[[ 44  14 -14]
 [  2  17  -2]
 [-18   6  27]
 [-10   6  13]]
->
[[ 44  14]
 [  2  17]
 [-18   6]]

[[ 52  -6]
 [ 21 -25]
 [ -6 -48]
 [ -4  52]
 [ 35 -28]]
->
[[ 52  -6]
 [ 21 -25]
 [ -6 -48]]

[[ -5 -21 -11 -21  16]
 [ 17  24   6  -1  -8]
 [ -6 -20   7  -4   9]
 [  4  -3  22   7 -22]
 [ 26  23  -2  49 -20]]
->
[[ -5 -21]
 [ 17  24]
 [ -6 -20]]

[[ 10  58]
 [-12  46]
 [ 46   4]
 [ -7  -4]]
->
[[ 10  58]
 [-12  46]
 [ 46   4]]

[[  9  11 -27]
 [ 23 -29 -11]
 [-10 -57  20]
 [-21  21   3]]
->
[[  9  11]
 [ 23 -29]
 [-10 -57]]

[[-17   0  45 -20  23]
 [ 19  39  37 -13 -33]
 [ 21 -19  35  38 -49]]
->
[[-17   0]
 [ 19  39]
 [ 21 -19]]

[[ 10 -24  10]
 [ 11 -58  42]
 [ 23  32   3]]
->
[[ 10 -24]
 [ 11 -58]
 [ 23  32]]

[[ 32 -38]
 [-37 -21]
 [ 33 -46]
 [  6  -2]
 [ 43 -25]]
->
[[ 32 -38]
 [-37 -21]
 [ 33 -46]]

[[-27   7  16]
 [ 34  16 -14]
 [ 39  13 -18]
 [  4 -27   3]
 [ 43   6 -20]]
->
[[-27   7]
 [ 34  16]
 [ 39  13]]
---
[[  1  29 -14 -18  40 -22   9 -13  40 -11]
 [ 11  37   4 -45  25 -46  10 -25  44  29]
 [-35   4  27  17 -38 -25 -43  44  23  -2]
 [  6 -30 -47 -24  39 -40 -18 -45  24  43]]
->
[[-11   1  29 -14 -18  40 -22   9 -13  40]
 [ 29  11  37   4 -45  25 -46  10 -25  44]
 [ -2 -35   4  27  17 -38 -25 -43  44  23]
 [ 43   6 -30 -47 -24  39 -40 -18 -45  24]]

[[ 16 -24 -19 -22  22]
 [ -3   0 -28 -28  37]
 [ 33 -28   0  51 -58]
 [ 17 -20 -24 -14  24]
 [-45  40  33 -21   6]
 [ 26 -23   5  44 -55]
 [-14  16  37  29 -32]
 [ 17 -29 -25  -9  20]
 [-21  16   6 -16  13]]
->
[[ 22  16 -24 -19 -22]
 [ 37  -3   0 -28 -28]
 [-58  33 -28   0  51]
 [ 24  17 -20 -24 -14]
 [  6 -45  40  33 -21]
 [-55  26 -23   5  44]
 [-32 -14  16  37  29]
 [ 20  17 -29 -25  -9]
 [ 13 -21  16   6 -16]]

[[ 48  31  -8  43]
 [ 30  33 -24  40]
 [-10 -16  -7  34]
 [ 14  33 -19  32]
 [-42  33 -60  15]
 [-44 -16   0 -40]
 [-55 -13  -4 -39]
 [ -5 -42  33 -25]
 [ 18  35 -33  35]]
->
[[ 43  48  31  -8]
 [ 40  30  33 -24]
 [ 34 -10 -16  -7]
 [ 32  14  33 -19]
 [ 15 -42  33 -60]
 [-40 -44 -16   0]
 [-39 -55 -13  -4]
 [-25  -5 -42  33]
 [ 35  18  35 -33]]

[[  4 -37 -14  24 -59  -8]
 [-38  11 -28  -5   9 -31]
 [-43  10 -33  -4   7 -36]
 [-29  25 -14 -10  33 -19]
 [  4 -33 -14  30 -56  -8]
 [-33  15 -24   3  13 -27]
 [ 47   6  46 -19  25  47]
 [ 12 -32  -6  27 -52   0]
 [ 50 -19  35   9 -20  40]]
->
[[ -8   4 -37 -14  24 -59]
 [-31 -38  11 -28  -5   9]
 [-36 -43  10 -33  -4   7]
 [-19 -29  25 -14 -10  33]
 [ -8   4 -33 -14  30 -56]
 [-27 -33  15 -24   3  13]
 [ 47  47   6  46 -19  25]
 [  0  12 -32  -6  27 -52]
 [ 40  50 -19  35   9 -20]]

[[ -5  14]
 [-26 -40]
 [  9  51]]
->
[[ 14  -5]
 [-40 -26]
 [ 51   9]]

[[-26 -38   3   1  29   5 -11 -11   6   9]
 [-18 -41  -1 -19  19  17 -11 -18   0   6]
 [ -6  -7  -1   7  10  -4  -4  -8   6  -3]
 [ -6 -37  -7 -29   6  22  -6 -20  -2   1]
 [ 17  29  -1   5 -19  -7   8   9  -2  -6]
 [ -4   7   6   4  -1  -1   4  17  -5  10]
 [-22 -52   2 -35  17  31  -8  -9 -10  18]
 [-15 -58  -3 -54  10  42  -8 -17 -14  16]
 [ -7 -12  -3   9  13  -5  -6 -14  10  -6]]
->
[[  9 -26 -38   3   1  29   5 -11 -11   6]
 [  6 -18 -41  -1 -19  19  17 -11 -18   0]
 [ -3  -6  -7  -1   7  10  -4  -4  -8   6]
 [  1  -6 -37  -7 -29   6  22  -6 -20  -2]
 [ -6  17  29  -1   5 -19  -7   8   9  -2]
 [ 10  -4   7   6   4  -1  -1   4  17  -5]
 [ 18 -22 -52   2 -35  17  31  -8  -9 -10]
 [ 16 -15 -58  -3 -54  10  42  -8 -17 -14]
 [ -6  -7 -12  -3   9  13  -5  -6 -14  10]]

[[-13 -46  17  14   6 -32 -11]
 [-38 -10 -30  14 -17 -20  25]
 [-15  14  41   2 -32 -23 -18]
 [-24 -15 -41  19  -9 -27  17]
 [  1  53   3  -3 -34  -2  -6]
 [ 16  35  33  -5 -22  -6 -28]
 [ 48  -2  -4   6  18 -10 -34]
 [ 25  15 -16 -18  24  43  11]
 [-28  37   2   2 -40  -9  10]
 [ 29  12  35 -19  15  29 -17]
 [ 31  23 -48   2   9  11   1]
 [ -5  50   5  -2 -36  -4  -5]]
->
[[-11 -13 -46  17  14   6 -32]
 [ 25 -38 -10 -30  14 -17 -20]
 [-18 -15  14  41   2 -32 -23]
 [ 17 -24 -15 -41  19  -9 -27]
 [ -6   1  53   3  -3 -34  -2]
 [-28  16  35  33  -5 -22  -6]
 [-34  48  -2  -4   6  18 -10]
 [ 11  25  15 -16 -18  24  43]
 [ 10 -28  37   2   2 -40  -9]
 [-17  29  12  35 -19  15  29]
 [  1  31  23 -48   2   9  11]
 [ -5  -5  50   5  -2 -36  -4]]
